Below is a small trained network, with its code and all its weights. Each question gives an input and a class and asks what happens when units are switched off, that is, made to give their printed mean instead of their output.

import numpy as np


def w(rows, s, z=0):
    codes = np.array(rows[::2]) - 128.0
    scale = np.full(codes.shape[1], s)
    scale[-1] = z or s
    return codes * scale


def norm(h):
    return h / np.sqrt((h * h).mean(-1, keepdims=True) + 1e-5)


def f(y):
    return y / 2 * (1 + np.tanh(0.7978845608 * (y + 0.044715 * y**3)))


def log_softmax(a):
    a = a - a.max(-1, keepdims=True)
    return a - np.log(np.exp(a).sum(-1, keepdims=True))


def net(x, mask):
    res = np.array(x, float).reshape(1, 6) / 4 @ E
    u = 0
    for l in range(3):
        y = f(norm(res) @ A[l][:, :-1].T + A[l][:, -1])
        res = res + np.where(mask[u : u + 8], y, B[l][:, -1]) @ B[l][:, :-1]
        u += 8
    return log_softmax(norm(res)[-1] @ U[:, :-1].T + U[:, -1])


A, B = {}, {}
E = w([
[179,129,100,169,91,109,127,95,65,248,168],'x0',
[103,136,65,165,108,248,1,122,154,129,183],'x1',
[174,202,182,183,37,165,91,31,62,79,97],'x2',
[138,136,112,110,125,135,132,139,119,125,104],'x3',
[112,99,141,130,120,142,134,117,126,139,111],'x4',
[114,139,120,124,135,124,129,106,131,133,128],'x5',
],0.0094)
A[0] = w([
[178,181,230,172,127,60,233,89,100,96,63,61],'L0N0',
[174,130,151,130,65,162,164,90,189,77,164,4],'L0N1',
[120,80,122,116,167,3,232,161,133,149,105,223],'L0N2',
[58,157,214,83,165,117,147,126,135,8,105,151],'L0N3',
[145,90,76,135,147,79,129,146,139,229,167,63],'L0N4',
[118,57,181,105,121,155,126,138,76,122,132,121],'L0N5',
[49,131,101,117,145,165,155,193,201,142,160,154],'L0N6',
[177,144,157,111,77,106,168,99,81,221,156,3],'L0N7',
],0.0078,0.0026)
B[0] = w([
[124,60,78,22,78,90,94,135,153,138,146,234],'L0N0',
[84,101,168,157,116,163,101,162,64,149,97,139],'L0N1',
[159,156,125,245,160,196,177,136,103,80,119,245],'L0N2',
[67,120,103,157,162,93,88,129,90,117,138,216],'L0N3',
[108,80,115,130,109,104,79,166,55,162,120,174],'L0N4',
[116,189,124,98,157,114,117,118,124,118,151,130],'L0N5',
[180,145,157,81,102,104,113,115,197,119,116,191],'L0N6',
[193,172,152,133,138,90,123,75,162,122,157,169],'L0N7',
],0.012,0.011)
A[1] = w([
[168,181,115,210,148,152,87,85,80,81,125,33],'L1N0',
[125,149,102,104,109,110,170,160,151,150,95,130],'L1N1',
[142,138,89,167,128,151,115,137,104,254,159,203],'L1N2',
[84,148,139,105,147,66,120,143,239,97,120,114],'L1N3',
[135,160,148,197,104,211,90,79,69,85,125,94],'L1N4',
[186,72,117,85,86,108,102,153,150,125,144,253],'L1N5',
[124,131,108,196,196,127,175,119,102,108,177,122],'L1N6',
[226,148,150,146,82,152,185,80,101,182,182,129],'L1N7',
],0.0092,0.0032)
B[1] = w([
[136,97,162,161,135,142,183,196,102,82,66,211],'L1N0',
[93,170,181,148,185,139,79,76,86,137,88,131],'L1N1',
[76,72,46,57,104,21,157,171,1,151,155,219],'L1N2',
[166,89,114,132,135,225,124,137,117,193,96,206],'L1N3',
[121,150,138,175,186,139,219,162,136,96,82,228],'L1N4',
[66,89,157,111,173,126,82,119,168,126,168,254],'L1N5',
[91,189,161,143,84,220,137,149,97,114,67,206],'L1N6',
[218,108,106,129,119,247,152,83,137,226,126,225],'L1N7',
],0.009,0.0069)
A[2] = w([
[129,165,97,205,111,131,196,132,1,116,87,24],'L2N0',
[88,100,95,54,75,14,87,104,97,63,189,108],'L2N1',
[160,135,116,155,67,196,168,132,88,159,132,4],'L2N2',
[150,124,192,133,119,134,213,218,178,49,42,126],'L2N3',
[105,193,183,175,145,125,174,130,190,18,83,67],'L2N4',
[212,158,163,85,80,61,126,67,219,207,182,34],'L2N5',
[159,161,171,161,83,198,107,63,121,56,149,132],'L2N6',
[141,147,122,113,145,143,76,135,223,115,172,75],'L2N7',
],0.0082,0.0035)
B[2] = w([
[185,106,162,146,173,162,108,165,204,206,84,254],'L2N0',
[100,118,63,127,105,38,139,161,62,171,159,223],'L2N1',
[157,138,102,170,185,89,114,197,130,145,108,165],'L2N2',
[99,164,131,109,73,94,84,63,140,140,174,250],'L2N3',
[40,202,157,80,91,151,121,97,88,42,187,212],'L2N4',
[140,223,232,95,125,157,182,3,199,63,115,177],'L2N5',
[70,153,111,128,169,77,162,140,112,139,130,154],'L2N6',
[201,54,130,147,124,135,123,118,129,114,115,159],'L2N7',
],0.012,0.0087)
U = w([
[53,219,184,159,124,184,132,157,123,48,111,161],'0',
[70,84,69,72,91,17,103,162,32,157,162,253],'1',
[246,139,137,216,149,163,195,197,95,235,82,97],'2',
[211,158,158,59,84,80,175,7,144,177,157,41],'3',
[177,55,124,108,155,181,63,135,231,120,127,30],'4',
],0.015,0.0025)

Each question gives the input, the list of numbers given to net, and the class t.
The units are the neurons (one row each of A and B). Each row of codes is followed by its name. A weight is (code - 128) times the scale printed after its matrix; where a second scale follows, it is the last column's (A, B and U).
mask holds one flag per neuron, layer by layer. A switched-off neuron (its flag False) gives its mean, the last column of its row in B, instead of its output. The means were averaged over made-up inputs and are rounded, as every weight is.
A unit's drop is (log p(t) with every unit on - log p(t) with that unit switched off) / (log p(t) with every unit on - log p(t) with every unit switched off).
The circuit of an input: a set's keep is (log p(t) with only the set's units on - log p(t) with every unit switched off) / (log p(t) with every unit on - log p(t) with every unit switched off). Starting from the 12 units with the biggest drops (on a tie, the unit counted first), units are removed one at a time, each time the one whose removal leaves the highest keep (on an exact tie, the one counted first), for as long as the keep stays at least 0.8.
units of the circuit, in order: the units of the circuit, biggest drop first
most important unit: the unit with the biggest drop
k most important neurons: the k neurons with the biggest drops, biggest first
top k neurons in layer l: the k neurons of layer l with the biggest drops, biggest first
drop when u is switched off: that unit's drop, to one decimal
input [0,-4,-6,4,2,-1], class 0: most important unit => L0N2
input [-1,-8,-7,3,-4,5], class 0: 2 most important neurons => L0N2, L2N4
input [4,1,1,-6,-1,2], class 2: 2 most important neurons => L0N0, L0N6
input [-1,-7,0,2,0,3], class 0: 3 most important neurons => L0N2, L1N2, L1N6
input [7,1,4,-3,2,7], class 2: 2 most important neurons => L0N0, L0N6
input [8,0,5,7,-7,-7], class 3: 3 most important neurons => L0N2, L0N7, L2N5
input [0,-7,8,0,-7,-3], class 1: 3 most important neurons => L0N0, L2N1, L0N6
input [-7,-1,1,-3,7,2], class 1: 2 most important neurons => L0N3, L0N2
input [-7,2,0,-2,-3,-2], class 4: 3 most important neurons => L0N2, L1N3, L0N6
input [0,3,-6,-8,-4,2], class 4: 3 most important neurons => L0N6, L1N3, L0N3
input [8,-1,-8,6,4,-5], class 2: 2 most important neurons => L0N2, L0N0
input [7,-1,4,6,6,0], class 3: 2 most important neurons => L0N2, L0N7
input [0,0,-6,6,3,5], class 0: 3 most important neurons => L0N0, L0N2, L0N6
input [5,-5,-4,4,5,-3], class 2: units of the circuit, in order => L0N2
input [7,-3,0,-3,-6,3], class 2: top 3 neurons in layer 0 => L0N2, L0N6, L0N7
input [0,-4,6,8,7,-5], class 1: top 2 neurons in layer 0 => L0N0, L0N6
input [-4,0,8,-7,-4,7], class 1: top 2 neurons in layer 0 => L0N2, L0N0
input [-1,-1,7,-1,-4,6], class 1: top 2 neurons in layer 0 => L0N0, L0N2
input [0,-8,-7,4,4,-4], class 0: top 2 neurons in layer 2 => L2N4, L2N3
input [5,2,2,-6,1,7], class 2: most important unit => L0N0
input [-3,-5,-8,0,-4,1], class 0: drop when L0N2 is switched off => 0.2
input [3,-6,-6,-3,6,1], class 2: drop when L0N2 is switched off => 2.8
input [-8,-7,4,-3,3,2], class 1: drop when L0N0 is switched off => 2.1
input [1,8,5,-2,-3,-4], class 2: top 2 neurons in layer 1 => L1N2, L1N5
